In the rows, 128 means zero.
Known rows:
pusker: [151 156 150 124 101 136 136 125 106 123 153 138 126 119 103 153 102 167
 111 129 152 127 138 147]
suman: [141 136 144 136 110 137 124 144  98 130 163 143 117  85 132 120 130 157
  96 150 161 119 145 118]
klalik: [145 134 153 143 110 136 125 132  95 132 161 156 119  83 139 121 122 162
 103 148 160 111 156 114]
nobraken: [156 154 157 138 117 134 101 118 121 127 133 129 124 122 117 165  90 177
 147 125 146  99 124 148]
loskir: [139 124 181 154 120 130 128 144 102 146 132 194 133  83 165 110 141 177
  79 146 171 140 159 127]
futru: [135 114 146 146  94 152 123 152 108 117 160 142  99 104 135 106 130 149
  93 153 146 130 145 123]
sukladril: [133 125 119 163  55 185 116 165  89 106 164  82  81 107 133  82 156 102
 118 166 156 132 137 150]
rago: [154 152 180 145  95 161 146 117  93 151 137 142  97 137 112 122  99 145
 107 163 117 170 127 149]
kuru: [104 133 148 101  72 209 130 188  84 115 145 106 106 145 177 145 104  90
  63 167 158 102 136 162]
pobam: [137 121 151 139 113 154 128 154 109 124 163 134 108 105 139 111 124 145
  97 147 154 128 147 115]
veza: [122 105 147 147 110 161 122 149 112 138 160 131 114 125 142 123 117 150
 114 151 149 134 150 108]
plelur: [140 160 143 120 115 171 132 127  93 124 148  82 111 126 115 130  81 123
 106 136 141 122 146 169]
kasuves: [134 129 153 118 118 160 139 133  98 139 138 123 114 135 119 151  69 140
 134 150 149 125 134 150]
bridrel: [125 149 166 123 144 122 110 128  91 138 116 115 112 113 128 152  74 164
 193 126 143 104 151 119]
trovoful: [188 158 176 141  80 102 113 108 131 139 156  86 135 166  85 141 124 161
 146 102 123 160 135 130]
voklan: [142 139 149 146  87 143 110 156 103 138 171 136 118 111 154 111 126 178
 113 139 151 105 140 131]
dodrak: [150 174 175 130 113 121 130 115 107 134 165 112 121 121 107 117 108 149
 107 148 132 111 127 157]
dagruk: [132 129 137 150  76 150 117 147 110  97 156  64 100 103 121  73 148 118
 143 133 152 120 140 131]
stoplastik: [127 130 211 115  77 186 187 139 153 186 117 159 113 160 146 140  87 116
  82 168 137  98  78 118]
luskim: [136 158 149 114 114 168 130 138  94 112 144  90 101 121 125 120  78 108
 117 133 141 124 146 168]
klamar: [106  70 155 172  88 140 117 170 161 126 142 112  90 155 135 104 136 129
 169 151 146 116 130  85]
doplos: [153 175 120  52 106 134 180  79 109 102 130  25 123 102  57 115  68 107
 121  96 164 104 201 214]
brinor: [133 129 113 147  82 176  74 153 114 128 122  79  98 120 156  95 123 111
 170 131 140 100 131 140]
steklor: [136 124 162 126 102 155 128 147 113 133 150 113 113 162 104 144  86 137
 122 116 135 138 143 139]
skufle: [134 138 145 152 109 149 124 148 101 117 163 141 114  94 137  99 127 146
  86 147 146 123 157 133]
bregron: [159 153 155 142 114 142 121 123 118 120 138 121 127 128  88 152  98 149
 104 120 136 138 142 153]
vavafo: [137 128 171 116 103 123 139 122 126 138 133 103 119 171  93 162  86 156
 159  98 140 162 149 115]
zeme: [ 95 117 187 110 127 152 103 169 106 145 102 136  92 136 195 153  92 140
 164 148 168  69 146  93]
neskibri: [ 98 115 166 160 138 191 136 178 131 164 158 149 118  89 188  93 108 122
 112 149 166 134 110 106]
degraplos: [146 126 195 118  74 123 137 175 113 153 128 139  56 168 136 182 110 152
  67 102 163 114 146  87]
zumik: [134 121 138 138 101 152 119 148 109 137 155 144 103  99 136 117 125 137
 104 144 142 122 149 121]

Facts:
(grotris, κ, b); (grileske, κ, b); (sukladril, κ, b); (fliskis, κ, e); (steklor, κ, f)
(brovu, κ, b); (lupli, κ, i); (degraplos, κ, c); (seba, κ, g); (notumom, κ, c)
(pastun, κ, d); (brezak, κ, i); (plelur, κ, g); (rerus, κ, a); (stoplastik, κ, e)
(viman, κ, c); (sapum, κ, a); (bridrel, κ, a); (saklar, κ, f); (bitram, κ, e)
(klamar, κ, h); (plopu, κ, f); (kuru, κ, b); (bradol, κ, b); (vavafo, κ, c)
(triflan, κ, g); (getir, κ, i); (neskibri, κ, i); (sastas, κ, a); (stiskel, κ, a)
(skizogu, κ, a); (driva, κ, d); (doplos, κ, d); (nobraken, κ, h); (dafle, κ, c)
(grutronek, κ, b); (flutrelem, κ, f); (brinor, κ, g); (skosa, κ, c); (klikli, κ, h)
(luskim, κ, g); (trusuma, κ, d); (zerepas, κ, b); (pusker, κ, f); (zeme, κ, a)
(dagruk, κ, g); (grives, κ, c); (trovoful, κ, c); (skastel, κ, f); (skobrom, κ, d)
(zaler, κ, b); (bregron, κ, f); (kliplurem, κ, a); (rago, κ, e); (rofatrom, κ, e)
(grotris, Ψ, ruklin); (brovu, Ψ, skadrul); (lupli, Ψ, veza); (degraplos, Ψ, flutrelem); (loskir, Ψ, ranoflik)
(stoplastik, Ψ, zoflum); (viman, Ψ, drifel); (pelum, Ψ, nilor); (sastas, Ψ, bradol); (doplos, Ψ, plasu)
(grutronek, Ψ, bradol); (skosa, Ψ, brezak); (rubu, Ψ, zoflum); (skastel, Ψ, flutrelem); (skobrom, Ψ, skadrul)
(zaler, Ψ, zizak); (nedru, Ψ, magumik); (rofatrom, Ψ, plasu); (fliskis, η, plasu); (steklor, η, mebeses)
(pluvo, η, brezak); (seba, η, rago); (notumom, η, skufle); (brezak, η, zizak); (viman, η, plasu)
(bridrel, η, ranoflik); (saklar, η, voklan); (ronokol, η, voklan); (klamar, η, draskibe); (pelum, η, brezak)
(mefil, η, rago); (bradol, η, dodrak); (vavafo, η, magumik); (stiskel, η, flutrelem); (trufol, η, draskibe)
(nobraken, η, ranoflik); (brinor, η, ranoflik); (ranoflik, η, voklan); (zeme, η, ranoflik); (dagruk, η, dodrak)
(trovoful, η, zizak); (bregron, η, skufle); (kasuves, η, skadrul); (rofatrom, η, skadrul); (grotris, σ, plasu)
(grileske, σ, suman); (sukladril, σ, futru); (plibe, σ, ruklin); (fliskis, σ, plasu); (steklor, σ, redre)
(brovu, σ, skufle); (pluvo, σ, zizak); (nilor, σ, pobam); (lupli, σ, futru); (tastok, σ, drifel)
(degraplos, σ, ruklin); (seba, σ, ruklin); (notumom, σ, plasu); (pastun, σ, skufle); (trinam, σ, voklan)
(brezak, σ, zizak); (plelur, σ, veza); (rerus, σ, skufle); (fisto, σ, suman); (loskir, σ, suman)
(stoplastik, σ, voklan); (viman, σ, veza); (sapum, σ, mebeses); (draskibe, σ, redre); (bridrel, σ, veza)
(saklar, σ, stumom); (bitram, σ, klalik); (suman, σ, garem); (futru, σ, kezek); (mebeses, σ, ruklin)
(ronokol, σ, garem); (klamar, σ, redre); (voklan, σ, stumom); (fledrun, σ, garem); (redre, σ, pobam)
(plopu, σ, skufle); (pelum, σ, redre); (mefil, σ, zizak); (kuru, σ, pobam); (bradol, σ, zoflum)
(vavafo, σ, nilor); (steklabrel, σ, zizak); (triflan, σ, garem); (getir, σ, garem); (neskibri, σ, draskibe)
(zizak, σ, suman); (sastas, σ, stumom); (stiskel, σ, suman); (skizogu, σ, garem); (trufol, σ, garem)
(driva, σ, nilor); (dodrak, σ, voklan); (doplos, σ, garem); (nobraken, σ, suman); (dafle, σ, redre)
(grutronek, σ, motusis); (flutrelem, σ, mebeses); (drifel, σ, pobam); (brinor, σ, mebeses); (skosa, σ, garem)
(motusis, σ, redre); (skadrul, σ, redre); (klikli, σ, garem); (luskim, σ, redre); (ranoflik, σ, plasu)
(zumik, σ, ruklin); (didrok, σ, voklan); (trusuma, σ, suman); (zerepas, σ, veza); (rubu, σ, redre)
(magumik, σ, kezek); (pusker, σ, suman); (zeme, σ, redre); (dagruk, σ, stumom); (grives, σ, zizak)
(trovoful, σ, voklan); (skastel, σ, kezek); (skobrom, σ, mebeses); (romo, σ, kezek); (zoflum, σ, garem)
(zaler, σ, redre); (bregron, σ, garem); (kliplurem, σ, nilor); (kasuves, σ, veza); (ralir, σ, motusis)
(nedru, σ, plasu); (klalik, σ, suman); (rago, σ, futru); (rofatrom, σ, motusis); (veza, σ, pobam)
(grotris, ζ, 340); (grileske, ζ, 797); (sukladril, ζ, 125); (plibe, ζ, 340); (fliskis, ζ, 839)
(steklor, ζ, 340); (brovu, ζ, 839); (pluvo, ζ, 125); (lupli, ζ, 125); (tastok, ζ, 839)
(degraplos, ζ, 369); (seba, ζ, 839); (notumom, ζ, 125); (pastun, ζ, 797); (trinam, ζ, 369)
(brezak, ζ, 125); (plelur, ζ, 340); (rerus, ζ, 797); (fisto, ζ, 797); (loskir, ζ, 839)
(stoplastik, ζ, 369); (viman, ζ, 340); (sapum, ζ, 125); (bridrel, ζ, 340); (saklar, ζ, 125)
(bitram, ζ, 340); (ronokol, ζ, 125); (klamar, ζ, 125); (fledrun, ζ, 369); (plopu, ζ, 369)
(pelum, ζ, 340); (mefil, ζ, 340); (kuru, ζ, 369); (bradol, ζ, 125); (vavafo, ζ, 340)
(steklabrel, ζ, 125); (triflan, ζ, 340); (getir, ζ, 340); (neskibri, ζ, 797); (sastas, ζ, 125)
(stiskel, ζ, 369); (skizogu, ζ, 340); (trufol, ζ, 369); (driva, ζ, 340); (dodrak, ζ, 340)
(doplos, ζ, 340); (nobraken, ζ, 340); (dafle, ζ, 340); (grutronek, ζ, 369); (flutrelem, ζ, 839)
(brinor, ζ, 125); (skosa, ζ, 340); (skadrul, ζ, 125); (klikli, ζ, 340); (luskim, ζ, 340)
(ranoflik, ζ, 340); (didrok, ζ, 340); (trusuma, ζ, 797); (zerepas, ζ, 797); (rubu, ζ, 340)
(magumik, ζ, 340); (pusker, ζ, 340); (zeme, ζ, 369); (dagruk, ζ, 125); (grives, ζ, 340)
(trovoful, ζ, 340); (skastel, ζ, 125); (skobrom, ζ, 340); (romo, ζ, 340); (zaler, ζ, 340)
(bregron, ζ, 340); (kliplurem, ζ, 797); (kasuves, ζ, 340); (ralir, ζ, 125); (nedru, ζ, 340)
(rago, ζ, 340); (rofatrom, ζ, 125)

Rows:
[132 115 161 171  72 118 104 138 138 128 124  89  99 151  96 105 144 141
 169 100 140 182 152  88]	notumom
[143 161 158 112  94 196 141 153  70 106 163  91 119 104 129 115  82 100
  79 149 146 135 154 179]	zaler
[140 103 141 176  49 144  93 156 124 141 140  93 109 158 126 102 135 152
 174 121 152 127 123 110]	saklar
[129 129 157 168  90 137 114 129 103 137 133 129 109  83 138 109 144 150
 166 168 164 116 120 106]	steklabrel
[120 164 141 141  84 191 140 174  97 141 189 125 125  66 180 103 153 115
  55 139 200 134 136 146]	grileske
[172 154 133  32  64 119 128 114 115  87 206  40  86 105  47 136  68  90
  90  69 112 118 143 244]	skobrom
[119 117 129 155 125 119  85 137 118 144 115 120  98  88 153  93 147 153
 200 153 154 103 142  92]	sapum
[156 137 165 146 115 157 125 132 105 114 137 107 138 126 125 128  97 122
 127 151 122 132 121 136]	pelum
[106  46 116 122  52 152 110 160 125 143 176 108  58 140 109 103 118 112
 172 126 115 157 114 147]	skadrul
[111 107 151  79  48 188  99 231  71 132 109 125 106 125 198 121  73  60
  76 179 190 103 112 170]	grutronek
[105 149 161 153 138 124 125 165 125 148 167 155 101  77 162 110 162 164
 129 126 180 125 144  70]	rerus
[152 133 134 164  97 142 111 135  98 134 163 151 119 105 149 118 154 166
 112 165 135 122 135 110]	zizak
[155 179 153 111 109 158 119 124  86 105 156  96 106  99 118 116 112 135
  98 136 140 114 148 171]	triflan
[132 171 143 117  90 147 137 132 130 112 188  72 104  95 142 114 144 132
  85  81 207 130 151 156]	trusuma
[132 133 117 128 106 192 146 127 138 152 137 165  88 124 115 110 134 164
 110 144 132  88 131  97]	zoflum
[141 178 160 122 149 103 121 118  91 117 137 138 105  76 122 133 114 173
 151 139 152  95 157 119]	skizogu
[159 115 150 185  59 140 129 150 105 133 156 116  36 133 103 117 152 159
  98 107 150 134 148  91]	skastel
[ 91  50 152 139  94 170 184 135 138 194  81  99 124 148 115  76  67  83
 204 144 153 169 153 102]	rofatrom
[108 146 178 110 133 119 118 154 102 135 123 155  99  95 175 159 114 156
 128 168 177  72 151  90]	stiskel
[145 129 147 143  81  63  67 160  88 142  98 126 101  71 150  79 147 142
 206 148 182 111 123 100]	sastas
[124 135 180 120  82 146 127 170 114 139 146 122 114 144 166 137 110 132
  76 165 147  88 121 145]	trinam
[154 153 158 142 116 123 119 122 121 117 153 127 118 121 113 136 108 171
 120 137 135 113 141 138]	klikli

Now the same elements, written a new way:
Known rows:
bitram: [108 112 147 140 176  99 127  95 131  85 106  89 118 132 184 137 154 146
 136]
skastel: [142 117  89 145 130 133 141 151 146 126 123 116  99 154  91 157 135 138
 118]
neskibri: [140  60 166 127 116 112 134 131 108 166 121 128 190 163 178 162 136 146
 114]
grutronek: [129 195 143 124 107  89 151 132 174  90 148 140 111  57 120  82 115 104
 130]
trusuma: [200  88 212 105  45  96 168 180  34 175 116  87 169 244 135 161 138 140
 129]
klalik: [130 124 138 132 137 125 123 143  96 113 142 103 104 152 148 131 131 105
 121]
futru: [115 107 123 146 134 145 138 123 157 107 127 111 130 146 120 124 107 144
 127]
steklor: [119 194 147 106 124 175 152 130 135 122 117 145 118 108  65 133 118 163
 122]
dagruk: [112  66 101 121 159 105  96 118  90 141 144 145 137 141 131 153 121 129
 122]
skufle: [103 126 105 132 151 141 133 141 143 121 124 133 119 133 126 126 119 141
 140]
nilor: [113 117 143 131 112 169 106 125 119 153 137 170 165 135 102 122 102 138
 126]
skizogu: [122 201 112 120 170 170 113 132 158  80 138 109  76  91  99 105 121  92
 127]
plasu: [114  83 153 126 112 204  93 122 108 158 155 203 178 172  98 108  96 113
 133]
kuru: [121 150 131 141 111 131 136 142 167 117 130 160 126 102  91 125 126 117
 135]
grotris: [116 201 123 143 133  97 187 117 188  98 111  90  54  89 150 111 137 122
 127]
luskim: [100 140 137 123 147 167 128 103 143 117 105 150 131 117 123 128 134 188
 127]
sapum: [124 159  66 110 132 151  92 135 161 131 151 158 108  94  94 107 123  77
 142]
klikli: [102 151 111 130 184 151 101  99 153  92 118 115  93  87 145 111 133 124
 125]
skosa: [135 209 107 121 127 133 137 108 167  90 111  84  70  79 214 116 144 121
 131]
kasuves: [125 168 146 112 117 105 149 134 140 104 104 130 114 107 108 123 105 175
 126]
pobam: [113 144 134 125 133 148 134 123 124 137 137 140 140 132 132 122 130 143
 131]
lupli: [142  74 124 158 114  83 176 114 156 109 111  91 121 136 178 148 136 154
 127]
pusker: [126 172 136 123 150 152 127 144 107  99 121  99  89 137  89 116 133 133
 131]
brovu: [150 136 119 109 143  34 145 143 150  87 185 111 110  92 179  72 102  24
 123]
magumik: [110 115 139 127 129 161 127 134 145 116 117 159 148 127  76 120 123 150
 142]
redre: [124 142 135 126 116 143 139 137 123 138 123 138 151 128 124 134 110 152
 116]
ruklin: [112 101 118 105 129 136 113 111 140 150 141 174 149 143 124 112 108 130
 145]
trinam: [134 110 114 121 127 114 111 149  94 145 127 155 119 127  95 138 140 124
 124]
kliplurem: [132 147 121 121 152 169 101 154 132 134 156 127 138 141  82 125 105  73
 112]
rubu: [ 88 141 111 160  87 214 172 140 134 146  50 100 102 192  73 216 170 204
  92]
rerus: [131 130 107 113 155 147  88 155 130 138 152 123 121 124  82 129 113  65
 114]

Rows:
[175 166 181 118  42 144 206 137  91 158  95 123 132 175  62 149 139 223
 138]	driva
[131 116 151 138 119 115 120 160 134 152 143 123 141 131 142 131 123  91
 109]	zerepas
[126 113 151 136 125 108 160 108 120 109 106 116 125 134 157 133 138 154
 139]	getir
[135  78 137 124 116 106 118 147  99 153 149 134 170 160 128 142 110 104
 114]	tastok
[126 204 106 138 153 161 122 108 168 115 125 125 102 113  45  94 125 127
 125]	bridrel
[117 109 110 158 103 115 137 134 187 114 143 145 122 115 117 117 107  95
 128]	sukladril
[186 170 189 106  68  77 234 143 108 125 103 114  88 166  69 151 151 207
 138]	doplos
[131  88 128 120 126 135  82 124  79 120 150 156 153 128 184 127 126 103
 122]	zizak
[129 105 146 111 110 110  85 144 102 114 197 199 171  97 116  80  83  45
 140]	bradol
[117  17 119 154 167  92 107  91 100 151 136 136 187 164 195 147 126  96
 110]	fliskis
[115  92 112 134 134  87 115 130 115 116  97  91 156 123 205 150 118 143
 121]	rofatrom
[121 144 115 141 185 130  98  80 140  99 122  83 111 133 150 114 152 116
 128]	nobraken
[138 214 123 139 117 168 160  87 183 102 108 115  89  61 189 112 136 129
 120]	viman
[113 119 177  69  84  95  76 153  88 101 192 223 209 113  61  69  59 103
 150]	skadrul
[123  65  88 122 135  87 112  80 158 173 129 144 159 176 138 138 138 134
 144]	brinor
[136 129  90 140 125 141 112 121 157 130 157 142 128  71 155 126 126  87
 129]	notumom
[141 154  83 125 100 113 128 102 203 145  93 118  98  85 176 136 151 131
 137]	degraplos
[139  97 117 154 115  93 118 118 122 135 143 102 148 179 114 135 141 115
 132]	ronokol
[194  76 195 112  40 103 181 164  57 183 121 109 174 231  98 162 131 166
 132]	pastun
[126 100  99 133 152 112 110 129 109 154 126 115 116 184 118 113 150 125
 133]	voklan
[144 182 124 131 140 137 104 115 152  93 116 108  82  80 178 101 142 100
 135]	grives
[121 135 156 131 152 139 144 104 103 102 123  92 100 121 132 125 144 129
 130]	mefil

